Here is a tiny trained network, its code and every weight. The questions are about switching its units off for an input and a class, where a switched-off unit gives its printed mean instead of its output.

import numpy as np


def w(rows, s, z=0):
    codes = np.array(rows[::2]) - 128.0
    scale = np.full(codes.shape[1], s)
    scale[-1] = z or s
    return codes * scale


def f(y):
    return y / 2 * (1 + np.tanh(0.7978845608 * (y + 0.044715 * y**3)))


def log_softmax(a):
    a = a - a.max(-1, keepdims=True)
    return a - np.log(np.exp(a).sum(-1, keepdims=True))


def net(x, mask):
    res = np.array(x, float).reshape(1, 2) / 4 @ E
    y = f(res @ A[0][:, :-1].T + A[0][:, -1])
    res = res + np.where(mask, y, B[0][:, -1]) @ B[0][:, :-1]
    return log_softmax(res[-1] @ U[:, :-1].T + U[:, -1])


A, B = {}, {}
E = w([
[33,16,64,94,21,184,90,194],'x0',
[59,124,165,70,211,2,3,89],'x1',
],0.0082)
A[0] = w([
[197,84,69,181,121,172,184,149,64],'N1',
[196,183,184,107,179,103,192,37,92],'N2',
[32,78,162,34,174,50,103,145,159],'N3',
[43,58,77,109,42,105,110,173,206],'N4',
[33,138,243,111,155,62,77,105,101],'N5',
[33,117,61,131,61,131,57,188,69],'N6',
[76,28,88,50,80,155,166,201,164],'N7',
[231,182,153,188,76,203,254,178,254],'N8',
],0.0075,0.0038)
B[0] = w([
[114,37,171,61,60,69,87,254,173],'N1',
[141,169,144,189,192,43,214,156,204],'N2',
[73,90,196,117,131,64,65,124,201],'N3',
[161,173,75,247,208,108,151,119,208],'N4',
[70,32,157,117,121,60,89,151,196],'N5',
[192,148,130,164,224,88,154,177,183],'N6',
[123,123,173,214,179,82,129,149,204],'N7',
[127,88,188,194,101,73,84,172,252],'N8',
],0.0081,0.013)
U = w([
[143,159,136,204,195,72,175,144,105],'0',
[95,20,178,126,59,72,90,170,107],'1',
[123,139,137,193,97,112,83,99,255],'2',
[172,132,44,53,86,138,145,90,70],'3',
[167,124,137,51,96,207,150,110,68],'4',
[125,213,84,44,40,156,85,136,69],'5',
[69,159,117,88,40,180,205,96,71],'6',
[105,190,1,78,45,173,132,129,65],'7',
],0.007,0.0059)

Each question gives the input, the list of numbers given to net, and the class t.
The units are the neurons (one row each of A and B). Each row of codes is followed by its name. A weight is (code - 128) times the scale printed after its matrix; where a second scale follows, it is the last column's (A, B and U).
mask holds one flag per neuron, in row order. A switched-off neuron (its flag False) gives its mean, the last column of its row in B, instead of its output. The means were averaged over made-up inputs and are rounded, as every weight is.
A unit's drop is (log p(t) with every unit on - log p(t) with that unit switched off) / (log p(t) with every unit on - log p(t) with every unit switched off).
The circuit of an input: a set's keep is (log p(t) with only the set's units on - log p(t) with every unit switched off) / (log p(t) with every unit on - log p(t) with every unit switched off). Starting from all 8 units, units are removed one at a time, each time the one whose removal leaves the highest keep (on an exact tie, the one counted first), for as long as the keep stays at least 0.8.
units of the circuit, in order: the units of the circuit, biggest drop first
most important unit: the unit with the biggest drop
top k neurons: the k neurons with the biggest drops, biggest first
drop when u is switched off: that unit's drop, to one decimal
input [-1,-1], class 2: top 2 neurons	[N1, N5]
input [-3,4], class 1: units of the circuit, in order	[N4]
input [-4,-7], class 1: units of the circuit, in order	[N1, N8]
input [3,2], class 2: units of the circuit, in order	[N2, N1]
input [1,0], class 2: top 2 neurons	[N2, N1]
input [2,2], class 2: top 3 neurons	[N2, N1, N8]
input [-4,6], class 1: top 2 neurons	[N5, N4]
input [8,-8], class 0: top 2 neurons	[N4, N6]
input [4,3], class 0: top 3 neurons	[N4, N6, N1]
input [-2,1], class 2: units of the circuit, in order	[N6, N1, N7]
input [1,1], class 2: units of the circuit, in order	[N2, N1, N5]
input [8,-6], class 0: top 3 neurons	[N4, N6, N7]
input [-2,-1], class 2: top 2 neurons	[N6, N4]
input [1,-1], class 2: most important unit	N2
input [-7,8], class 1: top 4 neurons	[N5, N4, N3, N6]
input [1,-6], class 1: top 2 neurons	[N1, N8]
input [-6,8], class 1: drop when N4 is switched off	0.3
input [-3,-5], class 1: drop when N1 is switched off	0.2
input [-5,-6], class 1: drop when N1 is switched off	0.4
input [8,4], class 0: most important unit	N4
